Below are the code and all the weights of a small trained network. Each question names an input and a target symbol and asks about switching units off, where a switched-off unit gives its printed mean instead of its output.

import numpy as np


def w(rows, s, z=0):
    codes = np.array(rows[::2]) - 128.0
    scale = np.full(codes.shape[1], s)
    scale[-1] = z or s
    return codes * scale


def f(y):
    return np.maximum(y, 0)


def softmax(a):
    e = np.exp(a - a.max(-1, keepdims=True))
    return e / e.sum(-1, keepdims=True)


def log_softmax(a):
    a = a - a.max(-1, keepdims=True)
    return a - np.log(np.exp(a).sum(-1, keepdims=True))


def net(x, mask):
    ids = ['ΘΣαδζη'.index(c) for c in x.split()]
    T = len(ids)
    res = E[ids] + P[:T]
    u = 0
    for l in range(2):
        q, k, v = (res @ M[l].T for M in (Q, K, V))
        z = softmax(np.where(np.tri(T) > 0, q @ k.T / 3**0.5, -1e9)) @ v
        res = res + np.where(mask[u], z, O[l][:, -1]) @ O[l][:, :-1]
        u += 1
        y = f(res @ A[l][:, :-1].T + A[l][:, -1])
        res = res + np.where(mask[u : u + 12], y, B[l][:, -1]) @ B[l][:, :-1]
        u += 12
    return log_softmax(res[-1] @ U[:, :-1].T + U[:, -1])


Q, K, V, O, A, B = {}, {}, {}, {}, {}, {}
E = w([
[114,119,155],'Θ',
[248,4,144],'Σ',
[106,49,81],'α',
[135,127,128],'δ',
[126,124,98],'ζ',
[143,31,23],'η',
],0.012)
P = w([
[73,32,125],'0',
[3,183,52],'1',
[57,201,11],'2',
[92,175,159],'3',
[153,204,58],'4',
[113,162,139],'5',
[121,142,153],'6',
[139,72,184],'7',
[157,62,186],'8',
[148,56,193],'9',
[177,106,146],'10',
],0.0052)
Q[0] = w([
[92,102,247],'L0H0',
[211,163,101],'L0H0',
[82,135,137],'L0H0',
],0.015)
K[0] = w([
[21,188,193],'L0H0',
[255,204,103],'L0H0',
[203,214,194],'L0H0',
],0.0096)
V[0] = w([
[113,116,98],'L0H0',
[253,94,113],'L0H0',
[196,34,135],'L0H0',
],0.0067)
O[0] = w([
[144,71,32,170],'L0H0',
[109,254,139,207],'L0H0',
[153,238,58,254],'L0H0',
],0.0043,0.0046)
A[0] = w([
[151,194,88,127],'L0N0',
[23,55,90,252],'L0N1',
[60,127,123,115],'L0N2',
[176,99,179,39],'L0N3',
[72,173,102,8],'L0N4',
[66,83,37,55],'L0N5',
[162,64,251,87],'L0N6',
[175,66,101,63],'L0N7',
[103,172,189,230],'L0N8',
[54,196,210,111],'L0N9',
[153,217,77,160],'L0N10',
[181,111,107,100],'L0N11',
],0.011,0.003)
B[0] = w([
[103,154,189,167],'L0N0',
[72,254,142,253],'L0N1',
[168,184,144,140],'L0N2',
[107,144,72,151],'L0N3',
[148,158,153,136],'L0N4',
[113,151,68,243],'L0N5',
[140,220,141,169],'L0N6',
[97,122,58,213],'L0N7',
[150,182,113,146],'L0N8',
[139,121,82,136],'L0N9',
[87,139,182,186],'L0N10',
[111,91,102,187],'L0N11',
],0.0081,0.0063)
Q[1] = w([
[52,95,133],'L1H0',
[79,3,210],'L1H0',
[182,35,210],'L1H0',
],0.0061)
K[1] = w([
[255,103,10],'L1H0',
[19,240,192],'L1H0',
[32,151,109],'L1H0',
],0.0084)
V[1] = w([
[42,192,132],'L1H0',
[187,137,2],'L1H0',
[67,172,49],'L1H0',
],0.009)
O[1] = w([
[1,196,163,164],'L1H0',
[205,223,79,254],'L1H0',
[124,222,162,239],'L1H0',
],0.009,0.0095)
A[1] = w([
[145,9,93,151],'L1N0',
[223,76,51,100],'L1N1',
[156,162,199,148],'L1N2',
[171,184,127,137],'L1N3',
[192,170,143,110],'L1N4',
[203,122,237,254],'L1N5',
[148,74,99,150],'L1N6',
[141,49,90,154],'L1N7',
[140,47,102,139],'L1N8',
[63,85,140,161],'L1N9',
[47,205,39,117],'L1N10',
[124,140,141,151],'L1N11',
],0.012,0.0055)
B[1] = w([
[179,194,172,129],'L1N0',
[97,101,105,154],'L1N1',
[144,131,97,147],'L1N2',
[146,140,128,190],'L1N3',
[124,107,114,164],'L1N4',
[95,119,33,136],'L1N5',
[141,137,182,131],'L1N6',
[148,215,248,129],'L1N7',
[170,172,182,128],'L1N8',
[25,126,50,130],'L1N9',
[136,103,161,254],'L1N10',
[121,131,109,140],'L1N11',
],0.014,0.032)
U = w([
[255,155,186,194],'Θ',
[93,125,127,254],'Σ',
[123,98,67,141],'α',
[66,130,131,53],'δ',
[130,135,178,17],'ζ',
[130,108,184,95],'η',
],0.01,0.004)

Each question gives the input, a string of symbols that net reads in full, and the target symbol t.
The units are the heads (3 rows each of Q, K, V and O) and the neurons (one row each of A and B). Each row of codes is followed by its name. A weight is (code - 128) times the scale printed after its matrix; where a second scale follows, it is the last column's (O, A, B and U).
mask holds one flag per unit, layer by layer, with each layer's heads first. A switched-off unit (its flag False) gives its mean, the last column of its rows in O or B, instead of its output. The means were averaged over made-up inputs and are rounded, as every weight is.
A unit's drop is (log p(t) with every unit on - log p(t) with that unit switched off) / (log p(t) with every unit on - log p(t) with every unit switched off).
The circuit of an input: a set's keep is (log p(t) with only the set's units on - log p(t) with every unit switched off) / (log p(t) with every unit on - log p(t) with every unit switched off). Starting from the 12 units with the biggest drops (on a tie, the unit counted first), units are removed one at a time, each time the one whose removal leaves the highest keep (on an exact tie, the one counted first), for as long as the keep stays at least 0.8.
circuit, biggest first: the units of the circuit, biggest drop first
unit that matters most: the unit with the biggest drop
k most important neurons: the k neurons with the biggest drops, biggest first
top k neurons in layer l: the k neurons of layer l with the biggest drops, biggest first
drop of u: that unit's drop, to one decimal
input η Θ ζ, target Θ: circuit, biggest first => L1N10; L1H0; L0N5
input η α Σ Σ ζ Σ, target α: circuit, biggest first => L0N1; L1N10; L1N5
input Θ Θ Θ, target δ: circuit, biggest first => L1H0
input Θ ζ η, target δ: circuit, biggest first => L0N1; L1H0
input Θ Σ Σ η Σ, target α: 3 most important neurons => L0N1; L1N10; L1N5
input Σ α Σ Σ Σ η η Σ Σ η ζ, target α: top 3 neurons in layer 1 => L1N5; L1N10; L1N4
input Θ δ η, target δ: circuit, biggest first => L1H0; L0N1
input δ Σ η η ζ Σ ζ δ Σ η δ, target α: circuit, biggest first => L0N1; L1N10; L1H0
input α Θ Σ Θ η η Σ Σ Θ, target α: 2 most important neurons => L1N5; L1N10
input Θ Θ Θ ζ, target δ: top 2 neurons in layer 1 => L1N9; L1N3
input η ζ Θ Σ ζ Σ Σ Θ Θ, target α: 4 most important neurons => L1N5; L1N10; L0N1; L0N5
input η Σ Σ Σ η α, target Θ: top 2 neurons in layer 0 => L0N7; L0N11
input η α α, target Θ: top 2 neurons in layer 1 => L1N10; L1N3
input α Σ δ, target Θ: unit that matters most => L1N1
input η Σ δ Θ Σ δ Σ δ, target α: drop of L1N4 => 0.0
input η Σ Θ, target Θ: drop of L1N1 => 0.2
input η η δ, target Θ: drop of L1N1 => 0.2
